Below are the code and all the weights of a small trained network. Each question names an input and a target symbol and asks about switching units off, where a switched-off unit gives its printed mean instead of its output.

import numpy as np


def w(rows, s, z=0):
    codes = np.array(rows[::2]) - 128.0
    scale = np.full(codes.shape[1], s)
    scale[-1] = z or s
    return codes * scale


def f(y):
    return np.maximum(y, 0)


def softmax(a):
    e = np.exp(a - a.max(-1, keepdims=True))
    return e / e.sum(-1, keepdims=True)


def log_softmax(a):
    a = a - a.max(-1, keepdims=True)
    return a - np.log(np.exp(a).sum(-1, keepdims=True))


def net(x, mask):
    ids = ['ΛΞΦγζη'.index(c) for c in x.split()]
    T = len(ids)
    res = E[ids] + P[:T]
    u = 0
    for l in range(3):
        r = res
        for j in range(2):
            rows = slice(4 * j, 4 * j + 4)
            q, k, v = (r @ M[l][rows].T for M in (Q, K, V))
            z = softmax(np.where(np.tri(T) > 0, q @ k.T / 4**0.5, -1e9)) @ v
            o = O[l][rows]
            res = res + np.where(mask[u + j], z, o[:, -1]) @ o[:, :-1]
        u += 2
        y = f(res @ A[l][:, :-1].T + A[l][:, -1])
        res = res + np.where(mask[u : u + 4], y, B[l][:, -1]) @ B[l][:, :-1]
        u += 4
    return log_softmax(res[-1] @ U[:, :-1].T + U[:, -1])


Q, K, V, O, A, B = {}, {}, {}, {}, {}, {}
E = w([
[208,55,222,120,204,168],'Λ',
[109,253,195,183,82,174],'Ξ',
[237,118,231,109,129,19],'Φ',
[188,162,61,7,127,32],'γ',
[89,90,100,66,123,224],'ζ',
[137,105,57,216,242,90],'η',
],0.0066)
P = w([
[211,254,152,81,149,123],'0',
[153,155,141,85,157,108],'1',
[133,122,136,102,154,115],'2',
[125,97,135,119,149,121],'3',
[118,80,125,124,150,132],'4',
[124,64,125,141,145,144],'5',
[122,56,127,146,141,153],'6',
[125,47,129,152,130,155],'7',
],0.0043)
Q[0] = w([
[131,189,166,185,98,109],'L0H1',
[118,190,160,165,88,118],'L0H1',
[140,50,99,54,143,103],'L0H1',
[141,48,77,62,150,116],'L0H1',
[65,48,54,19,223,206],'L0H2',
[164,42,97,36,254,115],'L0H2',
[181,100,157,61,202,89],'L0H2',
[74,206,161,189,30,153],'L0H2',
],0.0057)
K[0] = w([
[155,117,137,124,169,92],'L0H1',
[142,120,126,119,165,81],'L0H1',
[104,160,137,113,78,167],'L0H1',
[115,143,127,129,66,169],'L0H1',
[117,59,95,88,197,176],'L0H2',
[136,3,116,117,199,125],'L0H2',
[160,27,156,109,180,92],'L0H2',
[126,233,137,123,74,141],'L0H2',
],0.0074)
V[0] = w([
[127,173,101,106,124,77],'L0H1',
[173,253,148,159,136,92],'L0H1',
[152,224,166,160,143,81],'L0H1',
[77,10,124,102,165,155],'L0H1',
[38,120,117,180,79,210],'L0H2',
[77,57,117,202,180,187],'L0H2',
[150,80,115,104,204,126],'L0H2',
[178,76,137,83,186,81],'L0H2',
],0.0052)
O[0] = w([
[117,194,114,105,110,134,153],'L0H1',
[194,248,131,101,148,144,205],'L0H1',
[195,211,125,113,139,145,193],'L0H1',
[90,3,111,159,115,132,70],'L0H1',
[50,91,126,181,106,120,2],'L0H2',
[103,52,116,185,153,152,52],'L0H2',
[167,78,111,99,177,167,167],'L0H2',
[203,95,128,71,173,145,205],'L0H2',
],0.0059,0.003)
A[0] = w([
[121,177,104,114,85,201,187],'L0N1',
[152,97,127,211,176,115,252],'L0N2',
[164,124,148,43,127,3,142],'L0N3',
[28,56,112,115,132,138,164],'L0N4',
],0.0065,0.0017)
B[0] = w([
[101,185,161,27,142,172,172],'L0N1',
[188,55,101,138,222,127,168],'L0N2',
[255,131,115,125,77,74,253],'L0N3',
[68,38,107,199,69,168,139],'L0N4',
],0.0056,0.0052)
Q[1] = w([
[149,156,191,106,204,194],'L1H1',
[213,120,165,69,175,148],'L1H1',
[18,204,155,249,87,127],'L1H1',
[160,157,175,83,212,192],'L1H1',
[29,150,141,197,35,123],'L1H2',
[28,168,150,207,2,123],'L1H2',
[209,118,143,57,198,177],'L1H2',
[217,108,124,42,199,149],'L1H2',
],0.0061)
K[1] = w([
[28,46,154,203,181,243],'L1H1',
[130,47,148,199,244,151],'L1H1',
[81,243,130,96,33,140],'L1H1',
[59,36,126,183,199,212],'L1H1',
[74,236,221,96,29,170],'L1H2',
[63,231,199,113,50,182],'L1H2',
[112,12,68,143,197,158],'L1H2',
[151,1,40,135,230,123],'L1H2',
],0.0065)
V[1] = w([
[124,95,131,127,220,243],'L1H1',
[152,164,117,91,68,25],'L1H1',
[149,115,150,129,31,3],'L1H1',
[138,194,96,153,151,76],'L1H1',
[87,112,199,219,80,100],'L1H2',
[163,117,212,91,121,130],'L1H2',
[108,192,215,100,4,129],'L1H2',
[165,18,47,136,194,137],'L1H2',
],0.0035)
O[1] = w([
[184,143,126,24,163,220,153],'L1H1',
[96,153,118,181,75,23,162],'L1H1',
[140,48,144,227,69,3,104],'L1H1',
[104,209,115,163,150,103,163],'L1H1',
[119,31,140,220,149,126,2],'L1H2',
[141,158,188,104,83,125,189],'L1H2',
[36,146,150,172,38,52,91],'L1H2',
[234,64,113,88,166,191,145],'L1H2',
],0.0032,0.0039)
A[1] = w([
[222,139,152,78,184,72,249],'L1N1',
[144,67,224,63,112,255,235],'L1N2',
[154,186,189,69,124,188,183],'L1N3',
[135,182,61,2,115,137,102],'L1N4',
],0.0046,0.0017)
B[1] = w([
[253,166,123,140,154,100,254],'L1N1',
[117,34,159,82,44,153,183],'L1N2',
[123,181,149,76,131,119,202],'L1N3',
[157,149,98,41,120,107,193],'L1N4',
],0.0063,0.0093)
Q[2] = w([
[134,109,79,162,158,95],'L2H1',
[136,149,162,82,125,146],'L2H1',
[242,123,112,83,165,103],'L2H1',
[11,136,136,172,90,130],'L2H1',
[17,123,129,147,117,148],'L2H2',
[254,125,124,112,150,113],'L2H2',
[31,132,134,144,110,141],'L2H2',
[249,128,128,115,149,122],'L2H2',
],0.01)
K[2] = w([
[177,143,75,207,197,92],'L2H1',
[75,89,135,72,95,184],'L2H1',
[128,15,76,149,161,185],'L2H1',
[125,250,163,114,100,64],'L2H1',
[138,238,175,140,91,84],'L2H2',
[107,6,83,143,173,183],'L2H2',
[147,236,173,115,98,77],'L2H2',
[112,3,96,139,176,191],'L2H2',
],0.0079)
V[2] = w([
[148,80,188,118,79,154],'L2H1',
[108,129,61,158,245,210],'L2H1',
[107,178,33,167,167,108],'L2H1',
[97,53,159,39,84,244],'L2H1',
[118,98,180,174,195,176],'L2H2',
[178,148,214,147,179,96],'L2H2',
[72,83,48,86,123,223],'L2H2',
[183,163,253,165,136,63],'L2H2',
],0.0054)
O[2] = w([
[83,187,196,128,141,48,136],'L2H1',
[154,168,103,96,124,254,84],'L2H1',
[216,73,49,150,131,232,74],'L2H1',
[89,245,135,123,79,90,130],'L2H1',
[154,170,180,114,178,175,47],'L2H2',
[70,87,174,101,130,176,253],'L2H2',
[177,203,98,127,134,101,9],'L2H2',
[59,60,185,126,125,155,247],'L2H2',
],0.0057,0.0063)
A[2] = w([
[210,101,31,111,112,127,226],'L2N1',
[216,251,1,147,160,99,11],'L2N2',
[122,214,193,82,132,122,144],'L2N3',
[121,222,44,35,86,175,244],'L2N4',
],0.0048,0.0013)
B[2] = w([
[128,104,32,102,92,160,234],'L2N1',
[178,133,149,253,16,159,247],'L2N2',
[88,182,126,73,179,97,253],'L2N3',
[179,97,254,154,198,134,241],'L2N4',
],0.0059,0.0062)
U = w([
[97,211,168,39,254,106,136],'Λ',
[72,125,124,144,37,166,251],'Ξ',
[135,57,198,219,129,97,89],'Φ',
[107,109,16,85,110,61,98],'γ',
[155,177,132,232,64,96,75],'ζ',
[184,115,98,145,146,209,120],'η',
],0.0049,0.0024)

Each question gives the input, a string of symbols that net reads in full, and the target symbol t.
The units are the heads (4 rows each of Q, K, V and O) and the neurons (one row each of A and B). Each row of codes is followed by its name. A weight is (code - 128) times the scale printed after its matrix; where a second scale follows, it is the last column's (O, A, B and U).
mask holds one flag per unit, layer by layer, with each layer's heads first. A switched-off unit (its flag False) gives its mean, the last column of its rows in O or B, instead of its output. The means were averaged over made-up inputs and are rounded, as every weight is.
A unit's drop is (log p(t) with every unit on - log p(t) with that unit switched off) / (log p(t) with every unit on - log p(t) with every unit switched off).
most important unit: the unit with the biggest drop
k most important neurons: the k neurons with the biggest drops, biggest first
k most important neurons of layer l: the k neurons of layer l with the biggest drops, biggest first
which heads matter: for each layer, one digit per head in row order, 1 if its drop is at least 0.15 and else 0, layers parted by /
drop of u: that unit's drop, to one decimal
input γ Φ η, target η: which heads matter => 00 / 00 / 10
input η Λ γ Λ γ Ξ Φ, target Λ: most important unit => L2H1
input γ ζ η γ Ξ, target Λ: which heads matter => 00 / 00 / 00
input Φ η η ζ Φ Ξ, target Λ: which heads matter => 00 / 00 / 10
input Ξ γ ζ Φ Φ, target ζ: 3 most important neurons => L2N2, L0N3, L1N1
input Φ Φ Φ Φ, target Φ: which heads matter => 00 / 10 / 11
input Φ ζ γ Ξ ζ ζ Ξ, target Ξ: 3 most important neurons => L1N1, L0N3, L0N1
input Φ γ ζ ζ γ Ξ ζ, target Φ: 2 most important neurons => L1N1, L0N4
input Φ η Ξ Λ ζ ζ, target Ξ: which heads matter => 11 / 10 / 01
input γ Λ Λ Φ ζ η Ξ Ξ, target Ξ: 2 most important neurons of layer 1 => L1N1, L1N4
input Ξ Φ Φ ζ ζ Λ ζ, target Φ: 2 most important neurons => L0N4, L1N1
input Ξ Λ Λ ζ, target Λ: which heads matter => 00 / 10 / 11
input Ξ Φ Φ Ξ γ Ξ Φ, target Φ: 3 most important neurons => L0N1, L0N2, L1N3
input η Φ ζ ζ, target Ξ: which heads matter => 11 / 00 / 01
input ζ Φ Φ Λ Ξ Ξ Φ, target Λ: 2 most important neurons => L2N2, L1N2
input η Λ Ξ γ η ζ γ, target ζ: which heads matter => 10 / 00 / 11
input Φ η γ Ξ Φ γ ζ, target Λ: 3 most important neurons of layer 0 => L0N3, L0N1, L0N2
input Λ η η η Φ Λ, target Λ: 3 most important neurons => L1N2, L0N3, L2N2
input Ξ γ γ γ, target γ: most important neuron of layer 0 => L0N3
input Λ γ ζ γ Ξ γ γ, target ζ: 2 most important neurons => L2N2, L0N3
input Λ ζ η η Φ γ γ, target η: most important neuron of layer 0 => L0N2
input γ Φ Λ γ Λ Φ Λ, target Λ: drop of L1N2 => 0.1
input γ Φ ζ ζ Φ Φ, target ζ: drop of L1N1 => 0.2
input γ Ξ Λ η Ξ η ζ η, target η: drop of L2N4 => 0.0
input Λ Λ η Φ Ξ Φ Φ, target η: drop of L2H1 => 0.4
